Below is a small trained network, with its code and all its weights. Each question gives an input and a target symbol and asks what happens when units are switched off, that is, made to give their printed mean instead of their output.

import numpy as np


def w(rows, s, z=0):
    codes = np.array(rows[::2]) - 128.0
    scale = np.full(codes.shape[1], s)
    scale[-1] = z or s
    return codes * scale


def norm(h):
    return h / np.sqrt((h * h).mean(-1, keepdims=True) + 1e-5)


def f(y):
    return y / 2 * (1 + np.tanh(0.7978845608 * (y + 0.044715 * y**3)))


def softmax(a):
    e = np.exp(a - a.max(-1, keepdims=True))
    return e / e.sum(-1, keepdims=True)


def log_softmax(a):
    a = a - a.max(-1, keepdims=True)
    return a - np.log(np.exp(a).sum(-1, keepdims=True))


def net(x, mask):
    ids = ['αδεζηθμψω'.index(c) for c in x.split()]
    T = len(ids)
    res = E[ids] + P[:T]
    r = norm(res)
    for j in range(3):
        rows = slice(4 * j, 4 * j + 4)
        q, k, v = (r @ M[0][rows].T for M in (Q, K, V))
        z = softmax(np.where(np.tri(T) > 0, q @ k.T / 4**0.5, -1e9)) @ v
        o = O[0][rows]
        res = res + np.where(mask[j], z, o[:, -1]) @ o[:, :-1]
    y = f(norm(res) @ A[0][:, :-1].T + A[0][:, -1])
    res = res + np.where(mask[3:15], y, B[0][:, -1]) @ B[0][:, :-1]
    return log_softmax(norm(res)[-1] @ U[:, :-1].T + U[:, -1])


Q, K, V, O, A, B = {}, {}, {}, {}, {}, {}
E = w([
[160,124,184],'α',
[166,130,196],'δ',
[143,163,253],'ε',
[159,130,227],'ζ',
[111,114,64],'η',
[61,153,167],'θ',
[58,115,25],'μ',
[53,150,135],'ψ',
[111,168,209],'ω',
],0.0032)
P = w([
[148,72,114],'0',
[116,128,157],'1',
[100,125,147],'2',
[196,199,85],'3',
[91,132,171],'4',
[91,147,149],'5',
[178,253,93],'6',
[76,106,151],'7',
],0.0037)
Q[0] = w([
[120,61,153],'H0',
[175,160,109],'H0',
[192,185,112],'H0',
[94,31,173],'H0',
[141,132,137],'H1',
[98,139,124],'H1',
[186,250,86],'H1',
[149,100,149],'H1',
[117,105,133],'H2',
[104,90,130],'H2',
[88,160,102],'H2',
[152,96,159],'H2',
],0.013)
K[0] = w([
[121,214,130],'H0',
[154,81,153],'H0',
[162,79,147],'H0',
[105,215,126],'H0',
[126,117,109],'H1',
[115,142,149],'H1',
[132,7,141],'H1',
[134,149,87],'H1',
[140,155,137],'H2',
[149,171,127],'H2',
[134,125,63],'H2',
[126,142,170],'H2',
],0.012)
V[0] = w([
[120,168,198],'H0',
[57,202,187],'H0',
[176,141,196],'H0',
[34,156,133],'H0',
[234,151,210],'H1',
[254,123,102],'H1',
[91,170,105],'H1',
[35,149,209],'H1',
[164,83,182],'H2',
[180,72,112],'H2',
[71,159,120],'H2',
[128,103,175],'H2',
],0.0056)
O[0] = w([
[98,71,205,89],'H0',
[2,72,184,90],'H0',
[148,97,187,74],'H0',
[41,106,92,191],'H0',
[232,86,73,96],'H1',
[235,217,122,8],'H1',
[114,123,156,39],'H1',
[93,36,99,255],'H1',
[71,172,142,195],'H2',
[128,182,62,144],'H2',
[142,77,139,157],'H2',
[59,160,162,211],'H2',
],0.0046,0.00066)
A[0] = w([
[127,101,52,158],'N0',
[119,116,133,50],'N1',
[161,2,133,139],'N2',
[137,93,144,119],'N3',
[66,96,130,45],'N4',
[110,153,94,94],'N5',
[43,220,94,3],'N6',
[115,113,38,140],'N7',
[230,151,122,123],'N8',
[161,62,69,193],'N9',
[201,136,119,135],'N10',
[70,118,128,53],'N11',
],0.0084,0.0035)
B[0] = w([
[120,159,254,200],'N0',
[178,132,73,82],'N1',
[163,172,209,225],'N2',
[160,138,147,137],'N3',
[64,166,75,197],'N4',
[161,134,162,125],'N5',
[169,55,224,166],'N6',
[129,156,249,215],'N7',
[17,14,87,251],'N8',
[86,163,232,201],'N9',
[25,53,119,186],'N10',
[73,100,20,167],'N11',
],0.0037,0.0019)
U = w([
[144,237,75,252],'α',
[140,140,168,99],'δ',
[185,74,96,192],'ε',
[123,233,216,96],'ζ',
[51,135,108,103],'η',
[51,108,87,80],'θ',
[168,118,85,170],'μ',
[116,2,95,106],'ψ',
[176,101,182,45],'ω',
],0.0094,0.0033)

Each question gives the input, a string of symbols that net reads in full, and the target symbol t.
The units are the heads (4 rows each of Q, K, V and O) and the neurons (one row each of A and B). Each row of codes is followed by its name. A weight is (code - 128) times the scale printed after its matrix; where a second scale follows, it is the last column's (O, A, B and U).
mask holds one flag per unit, heads first, then neurons. A switched-off unit (its flag False) gives its mean, the last column of its rows in O or B, instead of its output. The means were averaged over made-up inputs and are rounded, as every weight is.
A unit's drop is (log p(t) with every unit on - log p(t) with that unit switched off) / (log p(t) with every unit on - log p(t) with every unit switched off).
The circuit of an input: a set's keep is (log p(t) with only the set's units on - log p(t) with every unit switched off) / (log p(t) with every unit on - log p(t) with every unit switched off). Starting from the 12 units with the biggest drops (on a tie, the unit counted first), units are removed one at a time, each time the one whose removal leaves the highest keep (on an exact tie, the one counted first), for as long as the keep stays at least 0.8.
units of the circuit, in order: the units of the circuit, biggest drop first
most important unit: the unit with the biggest drop
k most important neurons: the k neurons with the biggest drops, biggest first
which heads matter: for each layer, one digit per head in row order, 1 if its drop is at least 0.15 and else 0, layers parted by /
drop when u is switched off: that unit's drop, to one decimal
input ζ α θ μ, target ψ: units of the circuit, in order : [N8; H0]
input η η η δ, target α: units of the circuit, in order : [H0]
input ζ δ ζ ζ α ζ θ, target ψ: units of the circuit, in order : [H1; N8; H0]
input δ η η η, target ε: units of the circuit, in order : [H0; N8]
input ζ η δ ω, target ψ: 2 most important neurons : [N8; N10]
input η μ δ ε, target α: units of the circuit, in order : [H0; N8]
input η ζ η η μ, target ζ: which heads matter : 001
input η η μ δ ζ η η α, target ζ: 3 most important neurons : [N8; N4; N11]
input η ζ ε δ, target α: units of the circuit, in order : [H1; H0; N8]
input η ε ζ η ψ α ε, target α: which heads matter : 100
input ζ ε η α, target ψ: 2 most important neurons : [N8; N10]
input δ ω η δ, target ε: which heads matter : 110
input δ δ δ ζ ζ η α, target ε: units of the circuit, in order : [H1; N8]
input ζ ψ ε δ, target ψ: which heads matter : 000
input ζ η ζ η η δ ψ, target ψ: which heads matter : 100
input ζ α ζ ζ, target ψ: which heads matter : 010
input η δ η ω, target α: which heads matter : 110
input δ η δ ε, target ε: most important unit : H0
input ζ ζ η δ, target ψ: drop when H2 is switched off : 0.0
input ζ η ζ θ, target ψ: drop when N10 is switched off : 0.1
input ζ ψ ω μ ε ζ ψ, target ψ: drop when H1 is switched off : 0.1
input η δ δ α, target α: drop when H0 is switched off : 0.2
